Below is a small trained network, with its code and all its weights. Each question gives an input and a target symbol and asks what happens when units are switched off, that is, made to give their printed mean instead of their output.

import numpy as np


def w(rows, s, z=0):
    codes = np.array(rows[::2]) - 128.0
    scale = np.full(codes.shape[1], s)
    scale[-1] = z or s
    return codes * scale


def norm(h):
    return h / np.sqrt((h * h).mean(-1, keepdims=True) + 1e-5)


def f(y):
    return y / 2 * (1 + np.tanh(0.7978845608 * (y + 0.044715 * y**3)))


def softmax(a):
    e = np.exp(a - a.max(-1, keepdims=True))
    return e / e.sum(-1, keepdims=True)


def log_softmax(a):
    a = a - a.max(-1, keepdims=True)
    return a - np.log(np.exp(a).sum(-1, keepdims=True))


def net(x, mask):
    ids = ['ΞΩαβζημσ'.index(c) for c in x.split()]
    T = len(ids)
    res = E[ids] + P[:T]
    u = 0
    for l in range(2):
        q, k, v = (norm(res) @ M[l].T for M in (Q, K, V))
        z = softmax(np.where(np.tri(T) > 0, q @ k.T / 2**0.5, -1e9)) @ v
        res = res + np.where(mask[u], z, O[l][:, -1]) @ O[l][:, :-1]
        u += 1
        y = f(norm(res) @ A[l][:, :-1].T + A[l][:, -1])
        res = res + np.where(mask[u : u + 8], y, B[l][:, -1]) @ B[l][:, :-1]
        u += 8
    return log_softmax(norm(res)[-1] @ U[:, :-1].T + U[:, -1])


Q, K, V, O, A, B = {}, {}, {}, {}, {}, {}
E = w([
[195,222,12],'Ξ',
[112,242,88],'Ω',
[6,100,178],'α',
[100,173,234],'β',
[183,202,54],'ζ',
[114,53,149],'η',
[19,189,131],'μ',
[194,196,184],'σ',
],0.013)
P = w([
[45,2,30],'0',
[201,123,106],'1',
[205,131,108],'2',
[199,130,118],'3',
[194,124,117],'4',
[203,126,126],'5',
[199,125,129],'6',
[200,132,145],'7',
[197,130,136],'8',
[200,127,142],'9',
[198,127,135],'10',
[199,117,137],'11',
[198,121,135],'12',
[195,126,134],'13',
],0.0047)
Q[0] = w([
[3,60,132],'L0H1',
[117,184,200],'L0H1',
],0.021)
K[0] = w([
[251,222,150],'L0H1',
[207,54,122],'L0H1',
],0.017)
V[0] = w([
[254,60,178],'L0H1',
[40,2,110],'L0H1',
],0.0041)
O[0] = w([
[172,201,137,41],'L0H1',
[130,141,2,255],'L0H1',
],0.0047,0.00083)
A[0] = w([
[41,53,37,7],'L0N1',
[31,173,251,150],'L0N2',
[63,36,161,151],'L0N3',
[92,137,102,83],'L0N4',
[53,194,75,170],'L0N5',
[147,101,104,90],'L0N6',
[233,158,121,160],'L0N7',
[134,251,137,247],'L0N8',
],0.012,0.0021)
B[0] = w([
[41,173,216,132],'L0N1',
[53,97,49,249],'L0N2',
[11,53,59,170],'L0N3',
[105,180,139,129],'L0N4',
[150,76,252,186],'L0N5',
[156,138,154,125],'L0N6',
[98,180,108,201],'L0N7',
[167,33,83,255],'L0N8',
],0.015,0.009)
Q[1] = w([
[35,7,206],'L1H1',
[71,90,204],'L1H1',
],0.021)
K[1] = w([
[236,6,46],'L1H1',
[128,89,82],'L1H1',
],0.015)
V[1] = w([
[191,101,207],'L1H1',
[183,8,91],'L1H1',
],0.016)
O[1] = w([
[138,27,135,128],'L1H1',
[139,78,251,255],'L1H1',
],0.015,0.0078)
A[1] = w([
[83,253,159,118],'L1N1',
[179,125,125,166],'L1N2',
[150,154,41,17],'L1N3',
[53,242,64,164],'L1N4',
[129,139,52,101],'L1N5',
[180,173,71,84],'L1N6',
[85,123,58,4],'L1N7',
[177,187,232,180],'L1N8',
],0.015,0.0038)
B[1] = w([
[88,123,227,167],'L1N1',
[168,169,209,164],'L1N2',
[53,128,157,203],'L1N3',
[253,143,85,253],'L1N4',
[72,168,120,192],'L1N5',
[75,49,181,215],'L1N6',
[88,115,160,153],'L1N7',
[24,173,177,154],'L1N8',
],0.024,0.0049)
U = w([
[162,188,116,212],'Ξ',
[158,138,229,165],'Ω',
[40,135,67,114],'α',
[94,168,3,65],'β',
[123,111,98,78],'ζ',
[205,79,118,76],'η',
[86,188,181,67],'μ',
[146,202,99,255],'σ',
],0.017,0.003)

Each question gives the input, a string of symbols that net reads in full, and the target symbol t.
The units are the heads (2 rows each of Q, K, V and O) and the neurons (one row each of A and B). Each row of codes is followed by its name. A weight is (code - 128) times the scale printed after its matrix; where a second scale follows, it is the last column's (O, A, B and U).
mask holds one flag per unit, layer by layer, with each layer's heads first. A switched-off unit (its flag False) gives its mean, the last column of its rows in O or B, instead of its output. The means were averaged over made-up inputs and are rounded, as every weight is.
A unit's drop is (log p(t) with every unit on - log p(t) with that unit switched off) / (log p(t) with every unit on - log p(t) with every unit switched off).
The circuit of an input: a set's keep is (log p(t) with only the set's units on - log p(t) with every unit switched off) / (log p(t) with every unit on - log p(t) with every unit switched off). Starting from the 12 units with the biggest drops (on a tie, the unit counted first), units are removed one at a time, each time the one whose removal leaves the highest keep (on an exact tie, the one counted first), for as long as the keep stays at least 0.8.
units of the circuit, in order: the units of the circuit, biggest drop first
unit that matters most: the unit with the biggest drop
k most important neurons: the k neurons with the biggest drops, biggest first
k most important neurons of layer l: the k neurons of layer l with the biggest drops, biggest first
input β ζ β Ξ ζ Ω, target Ω: unit that matters most : L0N8
input ζ α Ω Ξ μ ζ, target α: units of the circuit, in order : (L1H1 L0N1 L0N8 L1N6)
input ζ β σ ζ Ξ β μ Ξ ζ Ξ μ σ, target α: 4 most important neurons : (L0N2 L0N8 L0N1 L0N5)
input α ζ Ω μ Ξ β μ α μ α Ξ, target Ξ: units of the circuit, in order : (L0N3 L1H1)
input σ μ Ξ β β μ β ζ η ζ, target μ: units of the circuit, in order : (L1H1 L0N2 L1N8)
input μ η Ξ, target β: units of the circuit, in order : (L1H1 L0N1)
input Ω Ξ η μ β, target η: units of the circuit, in order : (L0H1 L0N8 L1N3)
input η μ μ Ξ η ζ α η Ω β η Ξ σ, target σ: 4 most important neurons of layer 1 : (L1N4 L1N5 L1N2 L1N3)
input Ω η η β β μ η ζ Ω Ξ μ Ω, target Ω: 3 most important neurons : (L0N5 L0N8 L1N8)
input ζ μ μ η β η ζ σ η Ξ μ σ, target α: 3 most important neurons of layer 0 : (L0N1 L0N8 L0N2)
input η ζ ζ ζ Ξ Ω η ζ Ξ, target σ: units of the circuit, in order : (L1H1 L0N1 L0N3)
input η μ β ζ, target σ: 2 most important neurons : (L0N8 L0N1)
input μ α ζ Ω Ξ ζ Ω ζ β β σ β σ, target β: units of the circuit, in order : (L1H1 L0N1 L0N5 L0N7)
input Ξ Ξ Ξ σ, target η: most important neuron : (L0N3)
input Ξ μ β, target β: 3 most important neurons of layer 0 : (L0N2 L0N8 L0N1)
input α Ω ζ Ξ μ η μ Ξ β α μ μ Ξ, target Ξ: units of the circuit, in order : (L1H1 L0N2)
input η Ξ Ξ Ω η σ, target σ: 2 most important neurons of layer 0 : (L0N5 L0N8)
input σ ζ ζ Ξ μ ζ η Ξ η ζ, target μ: units of the circuit, in order : (L1H1 L1N8)
input μ β β, target β: 2 most important neurons : (L0N2 L0N5)
input β μ β β Ξ α ζ, target Ω: 2 most important neurons of layer 0 : (L0N2 L0N3)
input β μ Ξ Ω β μ α σ β σ σ Ξ Ξ, target Ω: 4 most important neurons of layer 0 : (L0N2 L0N3 L0N7 L0N1)
input Ξ η β ζ η β β σ, target η: 3 most important neurons of layer 0 : (L0N1 L0N5 L0N8)
input β β ζ μ Ξ ζ β ζ σ Ξ ζ, target Ω: 2 most important neurons of layer 1 : (L1N4 L1N6)
input ζ μ β β η β ζ, target α: most important neuron : (L0N8)
input α ζ μ β Ω ζ Ξ σ β β ζ, target Ξ: 3 most important neurons of layer 0 : (L0N8 L0N3 L0N1)
input β μ η, target Ω: 2 most important neurons : (L0N2 L1N1)
input σ Ω η Ξ Ξ σ β ζ β Ξ β β Ξ, target μ: units of the circuit, in order : (L1H1 L1N8 L0N2)
